Here is a tiny trained network, its code and every weight. The questions are about switching its units off for an input and a class, where a switched-off unit gives its printed mean instead of its output.

import numpy as np


def w(rows, s, z=0):
    codes = np.array(rows[::2]) - 128.0
    scale = np.full(codes.shape[1], s)
    scale[-1] = z or s
    return codes * scale


def norm(h):
    return h / np.sqrt((h * h).mean(-1, keepdims=True) + 1e-5)


def f(y):
    return np.maximum(y, 0)


def log_softmax(a):
    a = a - a.max(-1, keepdims=True)
    return a - np.log(np.exp(a).sum(-1, keepdims=True))


def net(x, mask):
    res = np.array(x, float).reshape(1, 6) / 4 @ E
    u = 0
    for l in range(3):
        y = f(norm(res) @ A[l][:, :-1].T + A[l][:, -1])
        res = res + np.where(mask[u : u + 4], y, B[l][:, -1]) @ B[l][:, :-1]
        u += 4
    return log_softmax(norm(res)[-1] @ U[:, :-1].T + U[:, -1])


A, B = {}, {}
E = w([
[170,136,107,62,141,159,201],'x0',
[140,127,255,153,105,69,42],'x1',
[161,171,212,86,66,150,155],'x2',
[108,154,96,110,113,172,170],'x3',
[42,152,56,212,87,161,122],'x4',
[215,58,123,156,196,54,128],'x5',
],0.0066)
A[0] = w([
[53,132,19,222,118,137,100,28],'L0N0',
[102,148,145,119,58,150,130,29],'L0N1',
[71,150,168,101,73,163,120,6],'L0N2',
[126,132,4,67,136,174,208,7],'L0N3',
],0.018,0.0019)
B[0] = w([
[95,66,124,230,188,123,141,248],'L0N0',
[111,165,167,129,109,131,121,171],'L0N1',
[103,187,170,114,126,134,105,183],'L0N2',
[146,125,72,1,116,132,165,232],'L0N3',
],0.018,0.016)
A[1] = w([
[190,160,81,186,83,107,153,45],'L1N0',
[130,136,45,121,58,172,78,16],'L1N1',
[102,94,48,253,105,157,120,11],'L1N2',
[123,204,115,172,30,178,101,3],'L1N3',
],0.017,0.0019)
B[1] = w([
[231,70,159,114,71,174,147,131],'L1N0',
[177,69,137,170,100,248,141,146],'L1N1',
[35,28,78,254,220,91,134,244],'L1N2',
[112,145,156,237,83,139,2,171],'L1N3',
],0.0099,0.011)
A[2] = w([
[226,66,134,105,170,68,66,115],'L2N0',
[138,151,30,133,113,112,100,6],'L2N1',
[158,125,82,100,100,80,158,87],'L2N2',
[142,131,7,22,108,135,132,78],'L2N3',
],0.018,0.0015)
B[2] = w([
[195,105,140,115,126,62,132,221],'L2N0',
[94,163,129,84,171,109,84,147],'L2N1',
[101,133,150,103,93,127,153,175],'L2N2',
[171,148,27,126,48,249,133,251],'L2N3',
],0.015,0.013)
U = w([
[71,252,252,157,78,165,16,66],'0',
[141,146,34,44,84,242,148,214],'1',
[44,47,97,230,237,132,119,180],'2',
[254,94,188,100,128,31,93,6],'3',
],0.009,0.0018)

Each question gives the input, the list of numbers given to net, and the class t.
The units are the neurons (one row each of A and B). Each row of codes is followed by its name. A weight is (code - 128) times the scale printed after its matrix; where a second scale follows, it is the last column's (A, B and U).
mask holds one flag per neuron, layer by layer. A switched-off neuron (its flag False) gives its mean, the last column of its row in B, instead of its output. The means were averaged over made-up inputs and are rounded, as every weight is.
A unit's drop is (log p(t) with every unit on - log p(t) with that unit switched off) / (log p(t) with every unit on - log p(t) with every unit switched off).
The circuit of an input: a set's keep is (log p(t) with only the set's units on - log p(t) with every unit switched off) / (log p(t) with every unit on - log p(t) with every unit switched off). Starting from all 12 units, units are removed one at a time, each time the one whose removal leaves the highest keep (on an exact tie, the one counted first), for as long as the keep stays at least 0.8.
circuit, biggest first: the units of the circuit, biggest drop first
k most important neurons: the k neurons with the biggest drops, biggest first
top k neurons in layer l: the k neurons of layer l with the biggest drops, biggest first
drop when u is switched off: that unit's drop, to one decimal
input [-2,3,-8,-8,-3,7], class 3: circuit, biggest first : [L0N0 L2N0]
input [-2,-1,6,1,-4,2], class 3: circuit, biggest first : [L0N3 L0N0 L2N3]
input [-6,-3,-1,-6,-5,6], class 3: most important neuron : [L0N0]
input [-3,0,-1,-1,-1,-4], class 0: 2 most important neurons : [L0N2 L0N1]
input [8,3,-1,-5,-3,6], class 3: 2 most important neurons : [L0N3 L0N0]
input [-8,-4,6,8,7,-7], class 2: 2 most important neurons : [L0N0 L1N2]
input [2,0,-4,-4,-5,2], class 3: 2 most important neurons : [L0N3 L0N0]
input [-1,6,-2,1,-1,0], class 3: 4 most important neurons : [L0N0 L0N3 L0N2 L0N1]
input [6,6,5,-4,-2,6], class 3: top 2 neurons in layer 0 : [L0N3 L0N0]
input [-4,-1,8,-3,7,-5], class 0: top 2 neurons in layer 0 : [L0N2 L0N1]
input [0,3,-3,1,-2,7], class 3: drop when L0N0 is switched off : 1.2
input [4,7,6,2,0,1], class 0: drop when L0N3 is switched off : 0.2
input [1,3,-6,6,-3,8], class 3: drop when L0N3 is switched off : 1.1
input [0,4,3,-8,5,7], class 3: drop when L0N3 is switched off : 0.8
